Below is a small trained network, with its code and all its weights. Each question gives an input and a target symbol and asks what happens when units are switched off, that is, made to give their printed mean instead of their output.

import numpy as np


def w(rows, s, z=0):
    codes = np.array(rows[::2]) - 128.0
    scale = np.full(codes.shape[1], s)
    scale[-1] = z or s
    return codes * scale


def f(y):
    return y / 2 * (1 + np.tanh(0.7978845608 * (y + 0.044715 * y**3)))


def softmax(a):
    e = np.exp(a - a.max(-1, keepdims=True))
    return e / e.sum(-1, keepdims=True)


def log_softmax(a):
    a = a - a.max(-1, keepdims=True)
    return a - np.log(np.exp(a).sum(-1, keepdims=True))


def net(x, mask):
    ids = ['αβζηλμξπσ'.index(c) for c in x.split()]
    T = len(ids)
    res = E[ids] + P[:T]
    r = res
    for j in range(2):
        rows = slice(2 * j, 2 * j + 2)
        q, k, v = (r @ M[0][rows].T for M in (Q, K, V))
        z = softmax(np.where(np.tri(T) > 0, q @ k.T / 2**0.5, -1e9)) @ v
        o = O[0][rows]
        res = res + np.where(mask[j], z, o[:, -1]) @ o[:, :-1]
    y = f(res @ A[0][:, :-1].T + A[0][:, -1])
    res = res + np.where(mask[2:14], y, B[0][:, -1]) @ B[0][:, :-1]
    return log_softmax(res[-1] @ U[:, :-1].T + U[:, -1])


Q, K, V, O, A, B = {}, {}, {}, {}, {}, {}
E = w([
[86,109,213,172,97],'α',
[163,79,3,127,75],'β',
[103,189,124,113,63],'ζ',
[116,69,196,134,201],'η',
[134,89,77,88,232],'λ',
[74,231,67,81,108],'μ',
[85,168,156,78,229],'ξ',
[197,29,48,117,168],'π',
[181,94,154,140,96],'σ',
],0.0063)
P = w([
[187,158,186,156,122],'0',
[61,144,2,164,212],'1',
[145,97,189,67,93],'2',
[66,136,9,170,217],'3',
[194,182,181,188,128],'4',
[176,158,28,32,242],'5',
[132,75,184,34,89],'6',
[96,175,2,191,220],'7',
[157,152,186,164,92],'8',
[151,138,36,14,224],'9',
],0.0069)
Q[0] = w([
[143,85,202,100,104],'head 0',
[170,171,108,117,133],'head 0',
[96,143,124,254,160],'head 1',
[125,120,145,72,138],'head 1',
],0.053)
K[0] = w([
[80,59,166,53,89],'head 0',
[203,166,132,82,145],'head 0',
[255,246,134,244,191],'head 1',
[81,95,135,39,132],'head 1',
],0.034)
V[0] = w([
[166,154,122,136,155],'head 0',
[156,155,126,120,137],'head 0',
[132,215,161,117,101],'head 1',
[185,189,114,42,255],'head 1',
],0.018)
O[0] = w([
[71,100,116,131,115,199],'head 0',
[88,112,117,139,105,186],'head 0',
[131,75,145,14,112,246],'head 1',
[252,210,140,71,187,254],'head 1',
],0.012,0.0034)
A[0] = w([
[77,98,128,104,122,60],'neuron 0',
[68,166,251,126,166,94],'neuron 1',
[125,156,93,178,171,2],'neuron 2',
[160,80,244,167,110,45],'neuron 3',
[80,113,107,186,140,45],'neuron 4',
[131,142,227,140,58,97],'neuron 5',
[95,88,138,81,153,124],'neuron 6',
[88,127,94,165,157,149],'neuron 7',
[193,50,167,176,139,114],'neuron 8',
[200,99,138,148,29,142],'neuron 9',
[125,191,161,134,49,146],'neuron 10',
[113,147,93,152,187,125],'neuron 11',
],0.022,0.0092)
B[0] = w([
[230,108,104,163,176,161],'neuron 0',
[177,195,155,192,79,142],'neuron 1',
[88,208,74,191,168,159],'neuron 2',
[60,86,185,114,40,137],'neuron 3',
[94,253,183,71,176,173],'neuron 4',
[116,138,170,48,222,146],'neuron 5',
[113,159,99,139,91,255],'neuron 6',
[151,79,161,152,61,204],'neuron 7',
[196,98,43,97,81,148],'neuron 8',
[108,119,127,230,170,167],'neuron 9',
[98,142,76,104,115,158],'neuron 10',
[124,76,158,112,139,212],'neuron 11',
],0.028,0.0076)
U = w([
[80,143,255,91,128,108],'α',
[68,152,153,223,118,124],'β',
[111,169,143,115,247,43],'ζ',
[148,75,194,107,50,122],'η',
[183,76,190,29,193,132],'λ',
[61,187,100,57,89,228],'μ',
[191,205,175,132,131,1],'ξ',
[180,101,112,142,123,92],'π',
[83,28,181,94,121,191],'σ',
],0.0041,0.0042)

Each question gives the input, a string of symbols that net reads in full, and the target symbol t.
The units are the heads (2 rows each of Q, K, V and O) and the neurons (one row each of A and B). Each row of codes is followed by its name. A weight is (code - 128) times the scale printed after its matrix; where a second scale follows, it is the last column's (O, A, B and U).
mask holds one flag per unit, heads first, then neurons. A switched-off unit (its flag False) gives its mean, the last column of its rows in O or B, instead of its output. The means were averaged over made-up inputs and are rounded, as every weight is.
A unit's drop is (log p(t) with every unit on - log p(t) with that unit switched off) / (log p(t) with every unit on - log p(t) with every unit switched off).
The circuit of an input: a set's keep is (log p(t) with only the set's units on - log p(t) with every unit switched off) / (log p(t) with every unit on - log p(t) with every unit switched off). Starting from the 12 units with the biggest drops (on a tie, the unit counted first), units are removed one at a time, each time the one whose removal leaves the highest keep (on an exact tie, the one counted first), for as long as the keep stays at least 0.8.
circuit, biggest first: the units of the circuit, biggest drop first
unit that matters most: the unit with the biggest drop
top k neurons: the k neurons with the biggest drops, biggest first
which heads matter: for each layer, one digit per head in row order, 1 if its drop is at least 0.15 and else 0, layers parted by /
input π μ π η, target β: circuit, biggest first -> [neuron 2; head 1]
input μ β μ ξ α π μ ξ π, target π: circuit, biggest first -> [neuron 8; neuron 9; head 0]
input μ μ β μ α β μ μ, target ξ: which heads matter -> 01
input α μ ξ μ μ μ μ μ α π, target μ: which heads matter -> 01
input μ μ ζ, target ζ: which heads matter -> 00
input μ β μ ξ, target μ: circuit, biggest first -> [head 1; neuron 6]
input μ μ μ λ λ ξ, target μ: circuit, biggest first -> [neuron 6; head 1]
input μ η η, target η: which heads matter -> 00
input ζ σ β π, target π: circuit, biggest first -> [head 1; neuron 0; neuron 4]
input ξ ζ μ π μ ξ β, target β: which heads matter -> 10
input λ λ β λ, target ζ: top 2 neurons -> [neuron 2; neuron 7]
input ζ ζ μ π μ λ, target μ: which heads matter -> 01
input π η μ μ, target β: circuit, biggest first -> [neuron 2; head 1]
input β α β β π λ λ ξ, target β: top 2 neurons -> [neuron 2; neuron 7]
input ξ μ σ π β β σ ξ η λ, target η: unit that matters most -> neuron 7
input μ β λ μ μ π λ μ μ ζ, target ζ: top 3 neurons -> [neuron 2; neuron 7; neuron 6]
input β β μ μ μ, target μ: circuit, biggest first -> [neuron 10; neuron 0]
input μ μ σ, target σ: unit that matters most -> neuron 3
input β α π σ, target α: circuit, biggest first -> [neuron 4; head 1; neuron 7]
input ξ ζ π μ ξ π β α, target λ: unit that matters most -> head 1
input ξ μ α μ β β ξ ξ, target α: circuit, biggest first -> [neuron 4; head 1; neuron 11; head 0]
input ζ ξ β μ π μ ζ μ μ η, target π: circuit, biggest first -> [head 1; neuron 0; neuron 4]
input μ μ π ζ ξ μ μ ζ, target λ: top 2 neurons -> [neuron 6; neuron 2]
input ξ π μ β ξ β σ, target σ: which heads matter -> 11
input σ β β ζ μ λ, target α: top 3 neurons -> [neuron 4; neuron 7; neuron 11]
input β β β β μ μ μ ξ β, target β: which heads matter -> 00
input ζ ζ β μ, target π: top 3 neurons -> [neuron 0; neuron 4; neuron 6]
